Below are the code and all the weights of a small trained network. Each question names an input and a target symbol and asks about switching units off, where a switched-off unit gives its printed mean instead of its output.

import numpy as np


def w(rows, s, z=0):
    codes = np.array(rows[::2]) - 128.0
    scale = np.full(codes.shape[1], s)
    scale[-1] = z or s
    return codes * scale


def f(y):
    return np.maximum(y, 0)


def softmax(a):
    e = np.exp(a - a.max(-1, keepdims=True))
    return e / e.sum(-1, keepdims=True)


def log_softmax(a):
    a = a - a.max(-1, keepdims=True)
    return a - np.log(np.exp(a).sum(-1, keepdims=True))


def net(x, mask):
    ids = ['ΨΩαβγεζημξπστφ'.index(c) for c in x.split()]
    T = len(ids)
    res = E[ids] + P[:T]
    r = res
    for j in range(3):
        rows = slice(2 * j, 2 * j + 2)
        q, k, v = (r @ M[0][rows].T for M in (Q, K, V))
        z = softmax(np.where(np.tri(T) > 0, q @ k.T / 2**0.5, -1e9)) @ v
        o = O[0][rows]
        res = res + np.where(mask[j], z, o[:, -1]) @ o[:, :-1]
    y = f(res @ A[0][:, :-1].T + A[0][:, -1])
    res = res + np.where(mask[3:11], y, B[0][:, -1]) @ B[0][:, :-1]
    return log_softmax(res[-1] @ U[:, :-1].T + U[:, -1])


Q, K, V, O, A, B = {}, {}, {}, {}, {}, {}
E = w([
[107,212,224],'Ψ',
[192,157,158],'Ω',
[195,155,158],'α',
[117,39,26],'β',
[198,149,26],'γ',
[6,104,62],'ε',
[111,149,101],'ζ',
[39,162,167],'η',
[182,140,148],'μ',
[188,133,207],'ξ',
[138,37,168],'π',
[91,11,168],'σ',
[29,172,177],'τ',
[249,32,81],'φ',
],0.02)
P = w([
[16,213,96],'0',
[63,188,102],'1',
[111,175,107],'2',
[157,136,105],'3',
[183,121,119],'4',
[222,84,120],'5',
[253,62,124],'6',
[223,65,125],'7',
[217,70,98],'8',
],0.0036)
Q[0] = w([
[160,15,169],'H1',
[30,138,15],'H1',
[13,192,76],'H2',
[133,73,65],'H2',
[32,254,42],'H3',
[217,9,119],'H3',
],0.0082)
K[0] = w([
[131,63,139],'H1',
[55,136,5],'H1',
[51,175,103],'H2',
[113,112,91],'H2',
[136,198,128],'H3',
[212,88,153],'H3',
],0.013)
V[0] = w([
[128,73,168],'H1',
[26,176,97],'H1',
[3,125,212],'H2',
[80,205,164],'H2',
[104,149,118],'H3',
[142,186,72],'H3',
],0.0078)
O[0] = w([
[207,9,211,168],'H1',
[102,147,109,36],'H1',
[177,97,200,3],'H2',
[171,62,132,43],'H2',
[200,159,120,93],'H3',
[167,46,3,64],'H3',
],0.006,0.0023)
A[0] = w([
[187,91,136,138],'N1',
[167,250,138,1],'N2',
[108,68,76,106],'N3',
[143,122,50,76],'N4',
[166,249,148,6],'N5',
[125,88,166,72],'N6',
[178,173,133,220],'N7',
[104,96,124,98],'N8',
],0.015,0.0061)
B[0] = w([
[203,172,157,198],'N1',
[80,42,160,197],'N2',
[118,88,172,202],'N3',
[198,124,139,211],'N4',
[154,2,137,199],'N5',
[131,137,81,170],'N6',
[75,181,61,253],'N7',
[111,93,89,152],'N8',
],0.0099,0.0079)
U = w([
[154,91,191,105],'Ψ',
[114,125,122,133],'Ω',
[115,121,122,111],'α',
[153,189,173,173],'β',
[101,58,221,78],'γ',
[7,97,93,145],'ε',
[109,124,121,107],'ζ',
[20,202,199,196],'η',
[97,120,108,134],'μ',
[125,50,87,62],'ξ',
[132,129,35,82],'π',
[72,205,74,254],'σ',
[191,100,140,98],'τ',
[99,126,111,167],'φ',
],0.014,0.0099)

Each question gives the input, a string of symbols that net reads in full, and the target symbol t.
The units are the heads (2 rows each of Q, K, V and O) and the neurons (one row each of A and B). Each row of codes is followed by its name. A weight is (code - 128) times the scale printed after its matrix; where a second scale follows, it is the last column's (O, A, B and U).
mask holds one flag per unit, heads first, then neurons. A switched-off unit (its flag False) gives its mean, the last column of its rows in O or B, instead of its output. The means were averaged over made-up inputs and are rounded, as every weight is.
A unit's drop is (log p(t) with every unit on - log p(t) with that unit switched off) / (log p(t) with every unit on - log p(t) with every unit switched off).
The circuit of an input: a set's keep is (log p(t) with only the set's units on - log p(t) with every unit switched off) / (log p(t) with every unit on - log p(t) with every unit switched off). Starting from all 11 units, units are removed one at a time, each time the one whose removal leaves the highest keep (on an exact tie, the one counted first), for as long as the keep stays at least 0.8.
units of the circuit, in order: the units of the circuit, biggest drop first
unit that matters most: the unit with the biggest drop
k most important neurons: the k neurons with the biggest drops, biggest first
which heads matter: for each layer, one digit per head in row order, 1 if its drop is at least 0.15 and else 0, layers parted by /
drop of u: that unit's drop, to one decimal
input ζ η Ω σ Ω, target γ: units of the circuit, in order	[H3; N2]
input α α η π ε Ψ η α ξ, target β: unit that matters most	H1
input Ω φ ε α, target ε: units of the circuit, in order	[H2; N2; N1]
input σ β η φ μ, target ε: units of the circuit, in order	[H2; N2; N1]
input ε α ξ Ψ α Ω μ, target σ: 2 most important neurons	[N7; N5]
input ε β φ β Ω ζ, target σ: units of the circuit, in order	[N5; H1]
input α β ξ τ β φ σ, target ε: which heads matter	011
input Ψ ζ γ σ α, target γ: 3 most important neurons	[N5; N2; N6]
input Ψ β Ψ μ ξ φ Ψ Ω, target ε: units of the circuit, in order	[H2; N2; N1]
input γ φ σ, target ε: drop of N1	0.3
input ξ φ ζ γ γ φ Ω α, target ε: drop of H2	1.0
input π ε β β γ Ψ, target γ: drop of N1	0.0
